Below are the code and all the weights of a small trained network. Each question names an input and a class and asks about switching units off, where a switched-off unit gives its printed mean instead of its output.

import numpy as np


def w(rows, s, z=0):
    codes = np.array(rows[::2]) - 128.0
    scale = np.full(codes.shape[1], s)
    scale[-1] = z or s
    return codes * scale


def norm(h):
    return h / np.sqrt((h * h).mean(-1, keepdims=True) + 1e-5)


def f(y):
    return y / 2 * (1 + np.tanh(0.7978845608 * (y + 0.044715 * y**3)))


def log_softmax(a):
    a = a - a.max(-1, keepdims=True)
    return a - np.log(np.exp(a).sum(-1, keepdims=True))


def net(x, mask):
    res = np.array(x, float).reshape(1, 2) / 4 @ E
    u = 0
    for l in range(2):
        y = f(norm(res) @ A[l][:, :-1].T + A[l][:, -1])
        res = res + np.where(mask[u : u + 3], y, B[l][:, -1]) @ B[l][:, :-1]
        u += 3
    return log_softmax(norm(res)[-1] @ U[:, :-1].T + U[:, -1])


A, B = {}, {}
E = w([
[233,46,179,119,186,22,160,35,55,139,134,107],'x0',
[143,126,182,211,159,112,187,3,87,109,95,111],'x1',
],0.0023)
A[0] = w([
[156,93,173,254,164,133,191,51,136,90,16,76,79],'0.n0',
[175,108,137,48,136,56,129,149,76,85,196,101,15],'0.n1',
[87,174,170,224,141,170,168,88,168,114,72,91,3],'0.n2',
],0.0039,0.0048)
B[0] = w([
[117,139,143,91,120,131,139,140,105,93,147,132,252],'0.n0',
[196,61,135,140,186,182,122,175,182,218,55,168,156],'0.n1',
[184,27,2,222,114,216,49,80,119,251,41,188,162],'0.n2',
],0.0064,0.0046)
A[1] = w([
[230,19,106,128,198,109,63,176,206,218,82,155,16],'1.n0',
[111,62,2,239,57,212,78,72,80,233,44,192,1],'1.n1',
[154,134,149,168,174,90,115,139,206,121,189,37,119],'1.n2',
],0.0055,0.0053)
B[1] = w([
[197,67,180,87,204,238,203,227,243,241,7,214,234],'1.n0',
[59,230,33,254,26,207,218,40,52,254,28,184,254],'1.n1',
[41,186,29,96,45,183,63,190,184,117,168,171,126],'1.n2',
],0.0067,0.007)
U = w([
[1,242,23,23,24,143,19,242,238,34,234,87,244],'0',
[240,24,240,22,248,225,240,246,247,230,13,233,223],'1',
[22,244,5,242,15,233,233,16,31,242,22,240,96],'2',
[227,30,240,54,239,24,240,6,15,11,174,85,254],'3',
[144,16,40,228,235,54,13,56,239,193,220,15,1],'4',
[145,27,31,233,253,57,16,70,223,190,216,22,1],'5',
[167,24,29,229,243,70,19,57,243,176,221,11,1],'6',
],0.0067,0.0058)

Each question gives the input, the list of numbers given to net, and the class t.
The units are the neurons (one row each of A and B). Each row of codes is followed by its name. A weight is (code - 128) times the scale printed after its matrix; where a second scale follows, it is the last column's (A, B and U).
mask holds one flag per neuron, layer by layer. A switched-off neuron (its flag False) gives its mean, the last column of its row in B, instead of its output. The means were averaged over made-up inputs and are rounded, as every weight is.
A unit's drop is (log p(t) with every unit on - log p(t) with that unit switched off) / (log p(t) with every unit on - log p(t) with every unit switched off).
The circuit of an input: a set's keep is (log p(t) with only the set's units on - log p(t) with every unit switched off) / (log p(t) with every unit on - log p(t) with every unit switched off). Starting from all 6 units, units are removed one at a time, each time the one whose removal leaves the highest keep (on an exact tie, the one counted first), for as long as the keep stays at least 0.8.
circuit, biggest first: the units of the circuit, biggest drop first
most important unit: the unit with the biggest drop
k most important neurons of layer l: the k neurons of layer l with the biggest drops, biggest first
drop when u is switched off: that unit's drop, to one decimal
input [1,0], class 1: most important unit -> 0.n1
input [-3,-2], class 0: circuit, biggest first -> 0.n2; 1.n1; 1.n0
input [5,1], class 3: circuit, biggest first -> 1.n1; 0.n2; 1.n0
input [-4,0], class 0: circuit, biggest first -> 0.n2; 1.n0; 1.n1
input [1,8], class 3: circuit, biggest first -> 0.n0; 1.n1; 1.n0
input [-8,-8], class 0: circuit, biggest first -> 1.n1; 1.n0
input [0,-2], class 0: circuit, biggest first -> 0.n2; 1.n0; 1.n1
input [7,5], class 3: circuit, biggest first -> 1.n1; 1.n0
input [1,6], class 3: circuit, biggest first -> 0.n0; 1.n1; 1.n0
input [0,-8], class 0: 2 most important neurons of layer 1 -> 1.n0; 1.n1
input [3,5], class 3: 2 most important neurons of layer 1 -> 1.n1; 1.n0
input [5,0], class 1: drop when 1.n1 is switched off -> 0.9
input [1,1], class 3: drop when 1.n1 is switched off -> 0.9
input [6,4], class 3: drop when 1.n0 is switched off -> 0.5
